Each row comes from the steps of one walk. Every step used is in the known rows, and no mark comes twice. Write the walk behind each row, first mark first.
Each row is shifted at random along 4 fixed directions that mean nothing.
Known rows
susov/gesom/nubiv/bizu/nilav: [ 126  -21 -122   -4   -4 -134  161 -391  130  -62  -14 -471  137  -25
   42   72  -81 -249  -82  445  111   71  131 -156   61 -123 -317  -69
 -218   13 -223 -136    3  292  -63 -201  262 -153   40   22  -14 -147
  237   -4  175  297 -150  171   42 -335  191   13  -40 -124   29 -115
  109 -127  122   95   39]
nilav/lomorop/femad/zome/pinub/susov/gesom/nubiv: [ -43 -127   23  102   -6 -300   75 -261   42    5   16 -222  137  125
  -15   88 -269   24  -15   61   28  -62  -35 -220  158   94 -228  113
   25   80 -280  -33  147   55  -34  176  124   25  -32  -90  -29 -103
  105  110  -48 -121 -123  -21  -21 -203   44  -37   34 -128   85 -139
  205 -110   33   58  -46]
lomorop/funobi/pinub/susov/femad/zome/gesom: [-116 -203  224  103  -40 -253  -50 -241  -70   82  -71 -275   14 -104
  -79  146  -34  182  125  -33  -88  -96   -4 -286  244  164  -12  119
  -44  -91 -174   -1  151   -5  -31  236  155   28 -107  -93  -10   -9
  233  103   28 -225 -231 -117 -131  -45  -16   99  144  -76   42 -203
   64 -190   46  -12  -41]
nubiv/pinub/susov/zome/lomorop/femad/bizu/nilav: [  11   23 -110  210   15 -310  177 -439  251  -65 -182 -159  121 -135
  -60  105   75   -5    1  388  164   90  203  -20   38   78 -359   53
  -74 -125 -378  -66    1   81 -115   48   92  -86  216  -10   18 -161
   97 -117  172  264 -135   22  -68 -293  160   70  -95  -44  137  -58
   98 -182   93  -22   30]
femad/zome/gesom/nubiv/bizu/lomorop/susov: [  42    7   -5   54  -83 -129  140 -301   42 -122  -35 -330  182  -93
  -45  -78 -276  -18 -105   89   88 -122  100 -328  118   76 -142  -28
 -203   94 -302  -14   89  285   -3  -59  134 -137  117  -26  -55 -261
  231    3  -25  260 -179  165  -61 -218   38 -153  -82 -163   73 -157
   62 -207   99   94  132]
femad/bizu/lomorop/nubiv/nilav: [ 170  202  -50  -34 -136   -2   84 -231  -99 -206  119 -364  370 -130
  -33  -92 -180 -191  -47  308   77 -213  213 -244   13    1 -202   -3
 -292  -21 -355   61   40  339  -82 -109  162 -178  -65  -37  -54 -125
  128    4  183  342  -63  212  -22 -281  317  -96 -130  -94  -87  -71
  131 -314  210  202   64]
zome/bizu/lomorop/funobi: [   8  -86  255   21   29 -128  -19 -343 -402   12    5 -322   65   51
  -93  -17 -107   89  185  112  -47 -245  -99 -274  308   96  144  188
  104  -64 -110  -63  212  -88 -228  207  157  -88  -64   53   10   64
  210  -65   68  -42 -182   25   26   63  124    4   90   19    7 -297
  122 -150  123  -30   13]
gesom/pinub/susov/zome/bizu: [ -35   -5 -142  187  100 -197  105 -264   84 -352 -134 -279  165   92
  -50  301  -18 -173  127  276   81   66  -59 -102 -113  259 -377  -83
 -345   60 -144  -84  119  114   77   71  101  224 -151  -29 -132    8
   58   97  228 -114  -57  -33 -152 -273   62  105  228 -160   86  -76
   10 -128  378  -74   25]
zome/gesom/nubiv/nilav/funobi/bizu: [ 199  -27  478    2 -110 -231  -21 -200 -322  142   71 -272   15 -109
 -127 -171  -63  315   66  131  -39 -327  155 -403  296   22  -27  168
  -48  -36 -263    1  153  198 -105  238  189 -126  116   22  -36 -206
   99  -39   61  150 -176  -14 -292  -75  -30 -177 -269  -30  165 -222
    5 -327 -127  -59   36]
femad/pinub/susov/zome/bizu/lomorop/nubiv: [ 118   42   56   10  -39 -122   63 -145 -124 -106   48 -248  233 -118
  -61  -27 -146  -85    3  233   66 -114  -29 -181  162  176   24  179
   10 -191 -314   30   59  153  -95 -142  210  -30    8  -53  158 -159
  174  -19  -63  221  -59   41  110 -207  183  -21 -157   47  -51 -278
  204 -276   94  147   -4]
nilav/susov/femad/bizu/zome: [  81  -82  175   12   19 -149  -70 -314  -16 -129  -67 -336  172  -18
    8  242 -177  -22  186  183   50 -142   18 -100  259   50 -187   35
  -71  -37  -23 -259   95  -54   33   70  300   43 -245  -24 -143  130
  208   12  167 -262 -277  -28  -33  -97  103   87  264 -198  -26 -126
  141  -11  282  -85   22]
gesom/susov/femad/bizu/nilav: [  23  -89    9  -22  -77 -132  109 -423  140 -102  -60 -382  196  -76
   17  253 -114 -197   62  507   69   86  118 -112  207 -168 -131  -26
 -172 -202  -88 -294   65   19  -43  -76  209 -175  -33  -37  -29    9
  278  -80   98   48 -260   96  110 -267  242  216   42  -83  -90  -10
  327 -122  116    9   12]
gesom/susov/zome/pinub: [  -9  -69   89  144   83 -186  129 -210   -3 -240 -103 -311   49   21
  -98  230  -47  -27  141   58  120  -71   24 -164   -5  176 -405  -41
 -307   79 -174   -8  231   74    1  161  123  123   39  -62 -149  -52
   99  100  188  -70 -137  -45 -177 -214   59  -14  126 -153  314 -209
  -61 -139  170  -95   47]
bizu/lomorop/funobi/pinub/susov/gesom: [-142 -119 -119  180  158 -336  303 -338  197   -7 -189 -359   -1  -66
  108  179  117 -150   22  285   28  233   96 -317  117  110 -391  -16
 -100  -50 -238   21  150   55  -54   12  143 -143  190   -9  104 -123
  340   81  277  226 -250   92 -100 -258   81  161  -70  -13   34 -138
   57 -185   40  -35 -122]
nubiv/bizu/nilav/funobi/pinub/susov/femad/zome: [  57 -166  165  104  -76 -261  -56 -285   22   53 -112 -232  169 -211
 -191   67   -3   51   83  213   95 -116   76 -168  213   91 -106  175
  -85 -297 -270  -81  -30   77 -109   73  170    0   10    3   87  -87
  211  -31   90   49 -219  -68  -86 -145   83   94   -3  -22   21 -165
  113 -208  100  -17   36]
gesom/susov/zome/lomorop: [ -34 -170  170  -77  -44 -104  121 -299 -144  -82   69 -306  133   49
  131  171 -176   39   44  241   -8  -18  -56 -198  357   14  -20   42
  -17  -90  -43 -247  277  -68 -137  -52  199  -52   48  -57   41  -33
  250   60  -87   27 -129   37  128 -159  206   91  -78    0    2 -258
  283 -179  -48  -69  -12]
gesom/nubiv/bizu/susov/pinub: [ 317  -94  328  -56   70 -198  129  -96 -308    3  -17 -294   52 -126
 -106 -114 -100  200  248  126  125  -83  -49 -296  297  167  -40  263
  195 -127 -261  -79  131  -12 -160  -50  335  -85  248 -200   22 -249
  181 -163   47  227 -145 -158  -85 -135    2 -180 -208    3  234 -464
   89 -159  -78 -109   59]
nilav/funobi/pinub/susov/gesom/nubiv/bizu/lomorop: [ 100   72  283 -122  -90  -16 -129 -135 -260 -106  155 -274  405   18
 -121 -249 -257  -74  -14   35   20 -293  -39 -440  288  104 -155  194
  -54   -6 -229  135   67  237  -89   -5  280   16 -165 -136   35 -151
  127  109  -19   36   24   48 -105 -114   31 -111 -107 -119 -198 -253
  216 -253  155  149   52]
bizu/zome/gesom/susov/femad: [ -85 -258  262   38    1 -280   31 -321   40   97 -162 -367 -108  -39
   53  270 -135  212  116  133  -55    8  -28 -223  377  -35  -68   28
   50  -34   -2 -238  195  -67    2  109  333 -125   42    2  -92   15
  304   23   13 -181 -407 -125   -1  -77   37   78  143 -105  116 -233
  102  -25   -7  -87  -31]
nilav/lomorop/funobi/pinub/susov/zome/gesom/nubiv/femad: [ -30  -49  -22  -52 -132 -184   29 -199   86  -13  146 -200  207  -24
   63   70 -208  -39 -179  208  -49   32  147 -263  203    7 -107   73
  -21  -66 -288  -15  102  325    9 -176   93  -55  -97  -64  128 -207
  230  182 -147   94  -79   33   28 -297   82   46 -211   23 -252  -20
  310 -298 -145  284  -76]
susov/zome/gesom/nubiv: [  49 -172   58   26   -1 -210   83 -269  -47   26   41 -418  -33   94
   61  211 -129   26  -21  167  -48  -20   17 -202  217    0 -109  -26
  -39   39  -85 -209  175  112  -63   -9  240   -8  -48  -10   -8  -65
  253  124   33  -84 -270   14    7 -102   58   12  119 -133   60 -258
  117 -188   28  -18   -8]
susov/zome/lomorop/nubiv/bizu/nilav/funobi/pinub: [  51   33  -30  228  -10 -229   13 -367   25   16  -40 -240  131  -48
  -57   39  -15  -42   20  277  116 -141  195 -163   92   91 -256   80
  -48 -201 -300  -85  -27  258 -150   30  125   61  -63  124  141 -139
  190    6  223  188 -106   76  -54 -107  217   75   73    0  -90 -143
   90 -253   74   51   13]
pinub/susov/zome/lomorop: [  21 -203    0   94  140 -356  301 -332   11  -31 -168 -292 -120   45
   83  193   84  169  111  166   61   64   -4 -157  137  206 -353    7
  -30   33 -243 -138  267  -52 -111  123   94  -64  354  -17   18  -67
  153  -12  178  170 -197  -62 -127 -214   26   -6  -79  -45  312 -300
    1 -153   18 -243   14]
lomorop/funobi/bizu/zome/susov/gesom: [-104  -72   -3   29   85 -165  107 -353   88 -113 -132 -277    4 -142
  137  209  -13  -51   67  129   33 -118   44 -124   60  100 -393  -66
 -297   48 -202  -14   84  208  119   12  135  -35  -46   98  -65  -11
  252   89  143  136 -156   41 -131 -398    3  -48  -22  -61  136 -177
 -129  -81  204  -45  -94]
pinub/susov/zome/lomorop/nubiv/bizu/nilav/funobi: [  99 -235   69  130  -87 -363  171 -449   16  207  -70 -214  -13 -172
   99   38  -46  176   47  398   54   13  100 -197  355   14   23  190
  248 -426 -267 -302   45   14 -247  -71  239 -151  179   85  298 -136
  303 -105   -4  303 -230   34  143 -152  207  134  -98  130  -69 -264
  365 -171 -223 -107  -47]
pinub/susov/gesom/nubiv/nilav/lomorop/funobi/zome: [-144 -187   28  143 -161 -320  -71 -346 -156    9   59 -222   59  142
   80   65 -170   68  167   25  -75 -214  -26 -389  190  -14 -204   -3
  -93  -47 -143 -133  205    7  -66  330  240   73 -290   17   40   17
  119  306   48 -278  -38  -30  -17 -111   61   24  250 -129  -63  -45
  201  -72  124  -34 -158]
nilav/funobi/pinub/susov/gesom/nubiv/femad/bizu/lomorop: [ 138 -182  446   48   18 -425   65 -184 -184  295  -57 -194   46 -179
 -134 -182  -32  227   49  155   52    3  101 -398  485   88  -33  335
  328 -336 -338  -48  114   -9 -128   40  248 -232  304  -62  233 -322
  223 -139   37  153 -314  -12  -65    3  -50    0 -379   83    8 -260
  219 -320 -279   26  -30]
pinub/susov/femad/zome/lomorop/nubiv/bizu: [   8 -175 -259  221   76 -413  166 -474  215  -55 -199 -355   19  -39
  121  154  -79  -19  102  182   65   97   28 -104  -10  242 -398  -19
  -80  -29 -349 -148   83   74   -2  116   75  -45   22    5  -53   21
  159  -84  265   11 -206   49  -49 -175   85   69  249 -209   59 -149
  147  -43  208 -138   69]
susov/femad/bizu/zome/gesom/nubiv/nilav/funobi: [  15  -42  184  -15 -209 -207 -190 -391   99   59   65 -330  184 -120
  -15   93 -160   47  -56  274   40 -120  210 -122  263  -46 -152   16
  -88 -106 -147 -136  -54  337   27  -53  194  -85 -220  100  -51  -93
  254   58   36  -15 -258   79  -35 -224  103   56    6 -175 -195  -11
  119 -236   59  177   -4]
bizu/susov/zome/lomorop/femad: [   8  -24   18  -97  -56  -30   87 -293    2 -175   87 -262  253   50
   73  188 -243   88   10  142   44 -151  -22 -124  141   55 -211   29
  -81  120 -133  -76  190   99 -111  -63  120    0  -55 -100  -85   17
  137   74   11   14  -82  -41    6 -330  184  -36   14  -59   18 -188
  236  -84  179   38   17]
nilav/susov/zome/gesom/pinub: [ -34 -117   77  130   87 -271  170 -250   95  -65 -146 -318   62  -15
   40  299  -26   26   44  298   -1  202  126 -240  221   56 -175  -20
 -108  -36  -56 -242  157   14   22  -49  258   66  -16  -67  -11  -99
  241  147  114  -71 -310   39  -91 -168   91  179   60  -57   14  -95
  100 -181  -45  -96  -28]
gesom/nubiv/nilav/funobi/pinub/susov/femad/zome/bizu/lomorop: [ -26 -192   81  109 -148 -460   53 -291  192  126  -30 -284  229 -190
   48   75  -94 -116  -88  534  106  197   74 -202  298   70   47  178
   82 -407 -271 -153  -44  140 -115 -150   85 -128   52  107  260 -232
  369  -71  -53  264 -269   58  176 -252  161  278 -291   69 -271  -46
  396 -339 -130  128  -69]
funobi/pinub/susov/gesom/nubiv/bizu/lomorop: [  27  -91    4  100   71 -284  182 -264   63  -42  -69 -405  125   11
   85   51 -114 -253   -2  383   24  182  -70 -345  274   52 -163  142
   60 -130 -173 -131   59  -14 -119  -83  333  -90   -4  -71  148 -152
  304  -25  106  106 -194   67   92  -92  100  142   -3  -78 -140 -203
  324 -173   87   22  -55]
gesom/pinub/susov/femad/zome/lomorop/funobi/bizu/nilav: [ -51 -136  204   15 -102 -202   18 -380 -159   93  -35  -90  125  -52
 -151  -58  -98  234   97  213   63 -146  -28 -184  295  115   96  218
  103 -252 -297  -44  138   47  -77  109    4   24  111    5   89 -118
  165  -69  -75   55  -89  -72  -10 -140  128  147 -174  122   -3 -181
  166 -227  -78   33    1]
gesom/nubiv/nilav/lomorop/susov/zome: [  57 -176 -121  220  -15 -353  164 -323   94  -62  -18 -305   -5   85
  120  197 -156  -14  125  329   57   34  127 -275  107  -63 -320  -44
  -91  -23 -169 -268  212  -13 -103  135  146   -1   -9   30    2  -94
  196   88  144   45 -213    9  -57 -262  132   65   75  -87  135  -56
  219  -89   15  -86  -93]
pinub/susov/femad/bizu/nilav/lomorop/funobi: [  81  -59  182 -115  -78 -109  -90 -384 -272    8   10 -163  135   47
 -177  -64 -109  173  202  123   -3 -329   48 -222  283  -42  -45  188
   65 -109 -256  -65  114  -26 -150  249  120 -115  -38  -72   19   50
   88  -41   -3  -16  -82  -50  -85 -143   91  -37  -28   12  -19 -135
  200 -114   86   17   17]
zome/pinub/susov/femad/bizu/nilav/funobi: [  89   41  276 -155 -167  -47  -63 -279  -30  -69   53 -263  370 -150
 -189   33 -117  -22   26  287   94 -169  102 -115  227   28  -58  222
  -91 -222 -246  -10  -12  179 -117  -55  125  -67  -67  -84   26  -32
  160  -61  -25  101  -84   10  -18 -304  163  101 -151  -26 -137  -81
  248 -255   62  162   41]
funobi/bizu/nilav/lomorop: [  72  -76  -16  118  130 -263  216 -383  -90    9 -138 -300  -76  132
  -31  159   24  -39  116  391  -32 -115   44 -174  204  -72 -159  101
  -29  -57 -200 -247  137 -107 -179  236  146 -114  149  121   67    5
  180  -74  198  138 -246   12  -62  -79  137   18  -24   44  140 -108
   78 -151  136 -153  -50]
gesom/pinub/susov/femad/bizu/zome: [  25   59  -53  -95  -69   -3   -9 -246  158 -298   21 -307  402  -74
  -23  248 -222 -202  -36  366  107   42  -13  -19  108  121 -226  -15
 -217  -84 -140 -101    6  252  142 -269  176   46 -190  -90 -143  -23
  231   64   61  -36  -97   18  -12 -361  196  122   17 -145 -191  -64
  148 -173  291  179   16]
susov/femad/bizu/zome/lomorop: [  63 -179  269   45  152 -350   43 -406 -139  163 -192 -303 -152   -1
  -47  133   26  290  175  170   86  -60  -31  -34  380  159 -114  173
  262 -118 -189 -224  137 -127 -125  148  163 -155  257   89   10  -38
  238 -218  156   36 -327  -72  -52   26   63    4  -63  -17  215 -331
  -57 -121    1 -126   31]
nilav/lomorop/susov/femad/pinub: [ 101 -125  276  -37   55 -163  -46 -209 -236   71   25 -325  128    6
  -86   74 -186  148  223  166  -55  -74  -23 -267  438  -14   50  304
  222 -139 -128 -168  235 -246 -193  153  215  -99  -16 -147    2   19
  222  -73  -16 -152 -227  -64  -52  -37  122   51  -49    9   44 -233
  238 -121  -45    4  -64]
zome/lomorop/femad/bizu/nilav/funobi: [  34  -11  292  -27 -176  -71  -49 -467 -196  120  130 -211  280  -18
  -73   30 -198  128   29  335   -7 -236  124 -171  433 -117  155  222
  166 -223 -105 -237   94  -14 -262  106  136 -160  -71   23   33   20
  202 -108  -11  -12 -196   86   82  -30  268  111  -11   11 -195 -110
  366 -245  -20   36    6]
funobi/pinub/susov/gesom: [ -60  -41  -74  164  145 -221  218 -216  163 -190 -133 -431   90   25
   90  286   63 -224  100  235  -18  132   21 -272   -5  132 -497  -67
 -333  111 -139  -31  161   29   16  118  241   31  -44 -109  -94    3
  173  139  338  -41 -147  -13 -185 -257   53  108  160 -188  117  -94
   15 -129  294  -95  -76]
nilav/funobi/bizu/lomorop: [  12 -122   59    3   47 -179  133 -364  -73   23    5 -374  157  -11
   83  156  -87 -149  -30  389  -70  -34   14 -209  357    9  -27  126
   21 -198 -104 -218  131  -22 -169  -42  145 -138    3  116  130   25
  370  -20  113   96 -319  171   39  -66  173  133  -74   18 -174 -176
  261 -254   94  -71  -74]

Write each row's walk
[ -39   74  103 -185 -134   19  -56 -347  -14 -159  107 -183  396  -95
  -15   37 -233   28  -46  283  117  -40   11  -64  266  167  -51   95
    6 -143 -213  -10   56  291   60 -260   47  -32  -75  -64  -45 -104
  254    8  -92  118   22   57   19 -335  216  105 -220    2 -277 -125
  178 -241   30  248   20] | gesom/pinub/susov/femad/bizu/zome/lomorop/funobi
[ 173   58   85  -40 -194 -155   18 -163  138  -39  130 -332  433 -361
   87   80 -124 -174  -62  558   53   71  247 -227  173   13  -91  125
 -132 -396 -309  -71  -74  298  -38 -274  199 -176 -143  -98  112 -158
  299  -46   86  298 -100  123  -23 -396  297  183 -298   22 -339   -3
  411 -347  -74  205  -79] | lomorop/nubiv/nilav/funobi/pinub/susov/femad/bizu
[  48  -19  215  -35 -231 -221 -101 -184 -122   54   35  -91  326 -173
 -164  -18 -159   41   66   58  140 -243  200 -174  168   22 -105  138
  -80 -305 -334 -103   -4  306   18  -49  126   -3  -47  -11   75 -198
  102   44  -40   16 -147  -55   57 -231   27  -43  -92  -72 -104  -88
  124 -345    4  130   14] | gesom/nubiv/femad/bizu/nilav/funobi/zome/susov/pinub
[ -59 -253  135  324   -1 -490  154 -375    7  140 -196 -304 -101  -71
   36   25  -63   79  161  270   85   59   27 -344  220   31  -75   74
   17 -140 -208 -194  141 -116 -134  207  223 -105  135  109  118 -215
  231  -88   88  144 -310   47   74 -127   64  103  -13  -29  235 -120
  125  -92  -33  -80  -71] | femad/zome/bizu/lomorop/susov/gesom/nubiv/nilav
[ -39   16 -154  139 -103 -248   98 -381  265  -14   14 -137  122   80
   -2  182 -178 -165 -143  465  -13    9  125 -143  182 -129 -110   97
    3 -106 -238 -173  -16  146  -25   20  134   -3  -92   24  150 -150
  172   49 -107   26 -171   37   74 -249  117  133  -19  -34 -166   58
  382 -233   62  135 -113] | funobi/bizu/nilav/lomorop/femad/pinub/susov/zome/gesom/nubiv
[ -92   38  193  -32  -81  -24 -157 -247 -136 -157   82 -222  239   90
  -62   33 -210  117  147  -94   21 -338  -86 -221  155  218 -230   94
  -73  131 -154  137  201  170   -5  207   92  156 -234  -65 -181   94
  108  138   87 -237   27 -189 -144 -133   68   10  198 -152  -64 -214
   38 -115  286  107   15] | bizu/zome/lomorop/funobi/pinub/susov/femad
[  89  -17  284  175   22 -321   61 -263  -32   39 -260  -99    5 -144
 -312   15   79  288  124  142  134  -57  310 -222  146   33 -223   89
 -102  -86 -310  -80   72  116   35  126  200    2  191  -46  -20 -260
  -18  -39  167   46 -301  -50 -222 -123   -5   -1  -89  -10  261  -14
  -94 -227  -76   -8  107] | nubiv/femad/bizu/nilav/susov/zome/gesom/pinub
[-117 -113  -35  171    6 -387   62 -414  227  -30 -159 -200    0  -83
   65  238  -15  -51   89  414   48   57   40  -72  155  101 -238  164
   -4 -191 -268  -84   27   22  -51  104   68  -12  -78  147   94   -3
  253  -37   99   87 -173  -48  -18 -296  149  221  -47   40  -39   24
  172  -94   54   54 -178] | nubiv/nilav/lomorop/funobi/bizu/zome/pinub/susov/femad
[   0   56  -10  -33 -176 -237  -90 -357  253   94  -16 -343  303 -227
  -69   76  -53 -121 -245  377  112   42  301  -50  164  -67 -165  -23
 -153 -279 -327 -101 -182  500   22 -278  150 -171  -13  106  103 -267
  334   60   -1  248 -184  201   10 -303  140   53 -247  -68 -287   46
   74 -341  -31  276   25] | susov/femad/bizu/nilav/funobi/zome/gesom/nubiv/pinub
[ 111   25   96   30   -7 -115   55 -138   56 -167   12 -340  183  -90
   20   44 -172 -143  -28  222  114  -58  -51 -236  131  134 -286   35
 -159    3 -206   -3   18  268   57 -147  356   23  -50  -65  -36 -205
  222   68   78  141  -34  -41  -69 -262   63  -72  -55 -135   33 -246
   41 -140  186  103   -4] | funobi/pinub/susov/gesom/nubiv/bizu/zome
[  35  108  108  249  -79 -346   28 -275   98  -36  -68  -80    6  -21
 -136  -33 -136  175   35  167   46 -222  156 -265  103   68 -299  124
  -61  107 -357   74   64  200   62  352  133  -21   63   24 -121 -216
  -12    4   81   29 -139 -127 -282 -183  -45 -163  -62 -140  182  -19
   -7 -215  119   35  -32] | funobi/bizu/zome/gesom/nubiv/nilav/lomorop/femad/pinub/susov
[  13  -47  286  -32  -97  -90  -74 -252 -243  101   75 -169  194   60
 -165  -39 -180  145  130  141  -87 -241   -8 -307  406 -151   54  311
  159  -71 -161  -50  155 -164 -224  241  329  -73  -80 -166   42    5
   51   58 -102 -157 -119 -108   36  -84  161    2    8   13   23 -164
  286 -126   40   84  -94] | bizu/nilav/lomorop/femad/pinub/susov/gesom
[ -97  -31 -103   99  -84 -278   82 -354  133  -88  -79 -276  165  102
   12  141 -170 -242  -50  330   77    2  -53 -182  146  -17 -186   89
  -85 -152 -233 -191  -41  119  -95  -21  268   26 -138   56  192 -125
  195  111  -49   48  -17   58  188 -215  154  101   72  -61 -161    9
  264 -114  138  134  -84] | funobi/zome/pinub/susov/gesom/nubiv/bizu/nilav/lomorop
[ 100  -79  358  -88 -264 -137  -82  -92 -135  123  127 -290  353 -265
   -2  -35 -318  186  -19  280  -44  -28  155 -354  393  -77  291  194
   34 -261 -191 -134   70  156  -38 -199  351  -65 -196 -165   41 -177
  229   90 -189   13 -212   25  112 -192  290  144 -188   56 -223  -98
  369 -263 -279  222  -21] | lomorop/nubiv/nilav/susov/femad/zome/gesom/pinub
[ -37  -92    1   73   54 -213   87 -329  136 -140 -113 -286   93 -180
  -68  204  -32  -15   94  126  123  -70   17  -30    1  251 -272   74
 -222  -78 -304   58   55  163   31   21  -34   60  -30   15  -29  -51
  242  -18  140   68 -145    2 -134 -345   46   49  -32  -20  122 -115
  -12 -122  189   30  -10] | lomorop/funobi/bizu/susov/femad/zome/pinub
[  18   -9   78  230 -129 -313   54 -327  235   63  -48 -129  104  -92
 -113  156  -69   33  -70  319   98  -60  256 -234  136  -20 -203   27
  -53 -182 -242 -116  -46  265    3   94  140   -6   -1    8   81 -239
  189   29   71   43 -244  -12 -145 -207   22   93   13  -80  -63  -23
  220 -286  -12   43  -25] | lomorop/femad/bizu/nilav/funobi/pinub/susov/zome/gesom/nubiv
[  31 -167  209  214 -139 -428   67 -272   45  156   68 -155  104  -51
   50   80 -126  197   41  329   69   19  120 -312  293   56 -116  179
  187 -230 -211 -143  166   41 -173  143  114    3   55  -10   95 -178
  182    3   59   10 -196 -111  -66 -136  122  167  -92   -1  -38 -166
  373 -271 -209  -48  -91] | gesom/nubiv/nilav/funobi/pinub/susov/zome/lomorop/femad
[ -75  180   84 -150 -212  189   -7 -197   12 -298  174 -208  420 -139
   23   90 -291 -122 -169  267  -37 -174    2 -212  158   97   14   -2
 -316   -8 -137   71   51  441  156 -270  170   59 -260  -53  -93 -112
  258  203 -153  102   63   68  -49 -390  176   26 -145  -26 -277  -55
  130 -275  168  279  -47] | lomorop/funobi/bizu/zome/gesom/pinub/susov
[ -34  -77  121   70  -94 -257   16 -135    3  -78    3 -312  178   15
  -56  106 -211  -16   21  -61   50 -101  -55 -249   19  153 -315   49
 -194   42 -260   36  187  212   59   70  225  100 -130  -82  -87  -79
   43  169   87 -251  -67  -97  -23 -183    0  -22  154 -215   97 -106
   87 -121  168  131  -16] | funobi/zome/pinub/susov/gesom/nubiv/femad
[ -27  156  152  126 -110 -112  -40 -228  -51 -165   29 -223  305   25
   23  -90 -243  103  127   70   87 -208  159 -349   71   83 -381  -21
 -220  177 -201   64  150  289   84  109  282  163 -238  -57 -208 -101
  -13  232  196  -51   14  -17 -132 -260  205   -5  127 -165  -24  -24
    0 -105  143  114    6] | bizu/zome/lomorop/nubiv/nilav/susov/gesom/pinub
[  15  -36   81  122 -146 -243  107 -134  109 -101   43 -322  108  -58
   43  151  -73  -67  -25  309    2   39  100 -321  100   30 -181   11
 -227  -40 -179  -59   95  194  -38    2  253   52  -92  -87   31 -192
  169  159   41   63 -119  -73  -50 -262   91  102  -17 -105   -6  -82
  193 -299   32   77  -62] | funobi/pinub/susov/zome/gesom/nubiv/nilav
[  74   35  182   70 -139 -127  -51 -286  -31  -18   66 -203  171 -123
  -49  -88 -132   -6   -3  226   19 -196  206 -271  208  -69  -40   72
 -113 -106 -219  -39   30  244  -30    9  259   85 -192    0   47 -172
  186  119  -48   64  -83   46  -41 -188   76   38  -43  -19 -100  -77
  180 -190  -28   87  -11] | lomorop/funobi/bizu/nilav/susov/zome/gesom/nubiv/pinub
